Below is a small trained network, with its code and all its weights. Each question gives an input and a class and asks what happens when units are switched off, that is, made to give their printed mean instead of their output.

import numpy as np


def w(rows, s, z=0):
    codes = np.array(rows[::2]) - 128.0
    scale = np.full(codes.shape[1], s)
    scale[-1] = z or s
    return codes * scale


def norm(h):
    return h / np.sqrt((h * h).mean(-1, keepdims=True) + 1e-5)


def f(y):
    return y / 2 * (1 + np.tanh(0.7978845608 * (y + 0.044715 * y**3)))


def log_softmax(a):
    a = a - a.max(-1, keepdims=True)
    return a - np.log(np.exp(a).sum(-1, keepdims=True))


def net(x, mask):
    res = np.array(x, float).reshape(1, 5) / 4 @ E
    u = 0
    for l in range(3):
        y = f(norm(res) @ A[l][:, :-1].T + A[l][:, -1])
        res = res + np.where(mask[u : u + 3], y, B[l][:, -1]) @ B[l][:, :-1]
        u += 3
    return log_softmax(norm(res)[-1] @ U[:, :-1].T + U[:, -1])


A, B = {}, {}
E = w([
[126,123,32],'x0',
[41,3,135],'x1',
[3,222,83],'x2',
[133,127,109],'x3',
[123,125,122],'x4',
],0.0062)
A[0] = w([
[70,2,64,43],'0.n1',
[32,23,240,53],'0.n2',
[25,174,53,5],'0.n3',
],0.0087,0.002)
B[0] = w([
[230,169,65,227],'0.n1',
[69,217,2,255],'0.n2',
[33,43,167,204],'0.n3',
],0.0093,0.0044)
A[1] = w([
[101,173,234,200],'1.n1',
[227,178,187,249],'1.n2',
[166,126,246,62],'1.n3',
],0.011,0.0014)
B[1] = w([
[132,100,43,183],'1.n1',
[102,141,2,254],'1.n2',
[28,178,185,178],'1.n3',
],0.0056,0.0049)
A[2] = w([
[254,49,119,70],'2.n1',
[166,179,147,2],'2.n2',
[224,182,57,199],'2.n3',
],0.0087,0.0014)
B[2] = w([
[44,115,254,165],'2.n1',
[209,112,124,121],'2.n2',
[62,58,112,253],'2.n3',
],0.0097,0.0059)
U = w([
[52,101,247,180],'0',
[103,103,96,132],'1',
[132,121,128,197],'2',
[244,134,16,117],'3',
[114,104,115,118],'4',
[182,141,185,1],'5',
],0.011,0.0073)

Each question gives the input, the list of numbers given to net, and the class t.
The units are the neurons (one row each of A and B). Each row of codes is followed by its name. A weight is (code - 128) times the scale printed after its matrix; where a second scale follows, it is the last column's (A, B and U).
mask holds one flag per neuron, layer by layer. A switched-off neuron (its flag False) gives its mean, the last column of its row in B, instead of its output. The means were averaged over made-up inputs and are rounded, as every weight is.
A unit's drop is (log p(t) with every unit on - log p(t) with that unit switched off) / (log p(t) with every unit on - log p(t) with every unit switched off).
The circuit of an input: a set's keep is (log p(t) with only the set's units on - log p(t) with every unit switched off) / (log p(t) with every unit on - log p(t) with every unit switched off). Starting from all 9 units, units are removed one at a time, each time the one whose removal leaves the highest keep (on an exact tie, the one counted first), for as long as the keep stays at least 0.8.
units of the circuit, in order: the units of the circuit, biggest drop first
top k neurons: the k neurons with the biggest drops, biggest first
top k neurons in layer l: the k neurons of layer l with the biggest drops, biggest first
drop of u: that unit's drop, to one decimal
input [3,0,-8,3,-4], class 0: units of the circuit, in order	[2.n1]
input [-8,-5,-8,-4,1], class 0: top 2 neurons	[0.n2; 2.n1]
input [7,-6,-7,8,-3], class 4: top 3 neurons	[2.n3; 2.n1; 0.n1]
input [-6,-5,-5,3,-6], class 1: top 2 neurons in layer 2	[2.n3; 2.n1]
input [-3,8,4,-2,-4], class 3: units of the circuit, in order	[0.n2; 0.n1]
input [6,-4,6,2,3], class 0: top 2 neurons	[0.n3; 0.n1]
input [5,-5,-8,8,1], class 0: units of the circuit, in order	[2.n1; 0.n2]
input [-3,8,-1,2,-7], class 3: top 2 neurons	[0.n2; 0.n1]
input [1,-5,7,-7,2], class 0: units of the circuit, in order	[0.n3; 0.n2]
input [6,-2,-6,0,6], class 0: units of the circuit, in order	[2.n1; 0.n2]
input [1,-4,4,0,-4], class 0: units of the circuit, in order	[0.n1; 0.n2]
input [6,7,4,-3,-1], class 3: top 2 neurons	[0.n1; 2.n1]
input [4,4,-8,5,-1], class 0: top 2 neurons in layer 1	[1.n1; 1.n2]
input [4,3,-7,-3,0], class 0: top neuron	[2.n1]
input [4,-8,-8,-7,-7], class 0: drop of 2.n3	0.5
input [0,-1,-7,-7,-2], class 0: drop of 1.n2	0.0
input [-1,-4,-7,-7,-5], class 0: drop of 2.n1	0.2
input [-2,8,-6,-6,5], class 3: drop of 2.n3	-0.1
